Here is a tiny trained network, its code and every weight. The questions are about switching its units off for an input and a target symbol, where a switched-off unit gives its printed mean instead of its output.

import numpy as np


def w(rows, s, z=0):
    codes = np.array(rows[::2]) - 128.0
    scale = np.full(codes.shape[1], s)
    scale[-1] = z or s
    return codes * scale


def norm(h):
    return h / np.sqrt((h * h).mean(-1, keepdims=True) + 1e-5)


def f(y):
    return y / 2 * (1 + np.tanh(0.7978845608 * (y + 0.044715 * y**3)))


def softmax(a):
    e = np.exp(a - a.max(-1, keepdims=True))
    return e / e.sum(-1, keepdims=True)


def log_softmax(a):
    a = a - a.max(-1, keepdims=True)
    return a - np.log(np.exp(a).sum(-1, keepdims=True))


def net(x, mask):
    ids = ['ΠΦΩαβεζημστψ'.index(c) for c in x.split()]
    T = len(ids)
    res = E[ids] + P[:T]
    r = norm(res)
    for j in range(2):
        rows = slice(3 * j, 3 * j + 3)
        q, k, v = (r @ M[0][rows].T for M in (Q, K, V))
        z = softmax(np.where(np.tri(T) > 0, q @ k.T / 3**0.5, -1e9)) @ v
        o = O[0][rows]
        res = res + np.where(mask[j], z, o[:, -1]) @ o[:, :-1]
    y = f(norm(res) @ A[0][:, :-1].T + A[0][:, -1])
    res = res + np.where(mask[2:10], y, B[0][:, -1]) @ B[0][:, :-1]
    return log_softmax(norm(res)[-1] @ U[:, :-1].T + U[:, -1])


Q, K, V, O, A, B = {}, {}, {}, {}, {}, {}
E = w([
[129,41,114,242],'Π',
[68,181,156,56],'Φ',
[93,151,86,81],'Ω',
[160,112,17,135],'α',
[151,162,132,249],'β',
[50,105,120,152],'ε',
[139,181,167,121],'ζ',
[91,100,97,194],'η',
[144,159,150,48],'μ',
[113,89,182,206],'σ',
[109,47,74,115],'τ',
[25,103,171,57],'ψ',
],0.016)
P = w([
[61,192,156,64],'0',
[94,175,166,77],'1',
[98,162,175,87],'2',
[129,159,181,90],'3',
[153,157,232,115],'4',
[167,141,203,95],'5',
[182,150,223,115],'6',
[202,154,235,103],'7',
[196,162,250,103],'8',
],0.002)
Q[0] = w([
[105,106,110,220],'h0',
[127,195,178,44],'h0',
[165,118,100,168],'h0',
[123,6,113,202],'h1',
[84,59,148,154],'h1',
[170,149,146,115],'h1',
],0.013)
K[0] = w([
[2,89,71,223],'h0',
[213,243,186,110],'h0',
[124,116,60,184],'h0',
[11,79,45,236],'h1',
[25,71,123,116],'h1',
[181,120,115,78],'h1',
],0.0097)
V[0] = w([
[9,47,82,101],'h0',
[149,98,165,173],'h0',
[197,104,117,147],'h0',
[55,179,129,135],'h1',
[2,183,21,102],'h1',
[234,130,171,124],'h1',
],0.0059)
O[0] = w([
[212,65,192,13,246],'h0',
[153,202,69,73,124],'h0',
[82,86,59,124,27],'h0',
[135,223,159,163,253],'h1',
[151,141,17,124,252],'h1',
[126,3,30,135,2],'h1',
],0.004,0.0024)
A[0] = w([
[119,167,142,207,222],'n0',
[99,185,148,105,151],'n1',
[5,150,181,66,213],'n2',
[163,91,50,146,27],'n3',
[138,50,143,130,127],'n4',
[156,139,140,150,23],'n5',
[164,125,133,138,39],'n6',
[141,146,147,36,5],'n7',
],0.011,0.002)
B[0] = w([
[63,139,85,47,193],'n0',
[223,114,106,79,185],'n1',
[187,129,142,220,254],'n2',
[125,151,214,123,137],'n3',
[85,253,157,75,135],'n4',
[51,176,141,181,128],'n5',
[74,210,213,176,123],'n6',
[41,20,95,150,163],'n7',
],0.0056,0.0099)
U = w([
[71,93,167,198,75],'Π',
[249,155,185,152,137],'Φ',
[175,117,39,134,100],'Ω',
[199,137,47,100,98],'α',
[129,227,97,173,140],'β',
[201,60,128,198,139],'ε',
[188,230,161,27,57],'ζ',
[54,169,58,138,126],'η',
[152,87,148,76,209],'μ',
[67,137,242,101,67],'σ',
[99,145,126,66,254],'τ',
[105,50,173,157,83],'ψ',
],0.012,0.0083)

Each question gives the input, a string of symbols that net reads in full, and the target symbol t.
The units are the heads (3 rows each of Q, K, V and O) and the neurons (one row each of A and B). Each row of codes is followed by its name. A weight is (code - 128) times the scale printed after its matrix; where a second scale follows, it is the last column's (O, A, B and U).
mask holds one flag per unit, heads first, then neurons. A switched-off unit (its flag False) gives its mean, the last column of its rows in O or B, instead of its output. The means were averaged over made-up inputs and are rounded, as every weight is.
A unit's drop is (log p(t) with every unit on - log p(t) with that unit switched off) / (log p(t) with every unit on - log p(t) with every unit switched off).
The circuit of an input: a set's keep is (log p(t) with only the set's units on - log p(t) with every unit switched off) / (log p(t) with every unit on - log p(t) with every unit switched off). Starting from all 10 units, units are removed one at a time, each time the one whose removal leaves the highest keep (on an exact tie, the one counted first), for as long as the keep stays at least 0.8.
units of the circuit, in order: the units of the circuit, biggest drop first
top k neurons: the k neurons with the biggest drops, biggest first
heads that matter: for each layer, one digit per head in row order, 1 if its drop is at least 0.15 and else 0, layers parted by /
drop when u is switched off: that unit's drop, to one decimal
input Φ σ Π, target Π: units of the circuit, in order => n4, n2, n1
input τ Φ Φ ε Φ α η ε, target ε: units of the circuit, in order => n2
input Φ β η Π σ Φ η, target τ: units of the circuit, in order => n2, n0
input Φ Φ ε, target Φ: heads that matter => 10
input Φ α Φ η η, target η: heads that matter => 00
input ε σ σ, target σ: top 3 neurons => n2, n1, n0
input σ ε η, target τ: heads that matter => 10
input α α Π Φ Ω, target α: top 2 neurons => n7, n1
input α ζ Φ ε μ, target ε: top 3 neurons => n7, n0, n2
input β Π β ε Φ Φ σ μ Φ, target ε: heads that matter => 01
input Φ β β ε Φ τ, target τ: top 2 neurons => n2, n4
input Φ Φ Φ β σ Π, target Π: drop when n1 is switched off => 0.3
input Π β η ζ, target β: drop when n2 is switched off => -0.1
input τ α Φ β ψ τ, target τ: drop when n4 is switched off => 0.5
input η ζ β Φ, target β: drop when h0 is switched off => 1.9
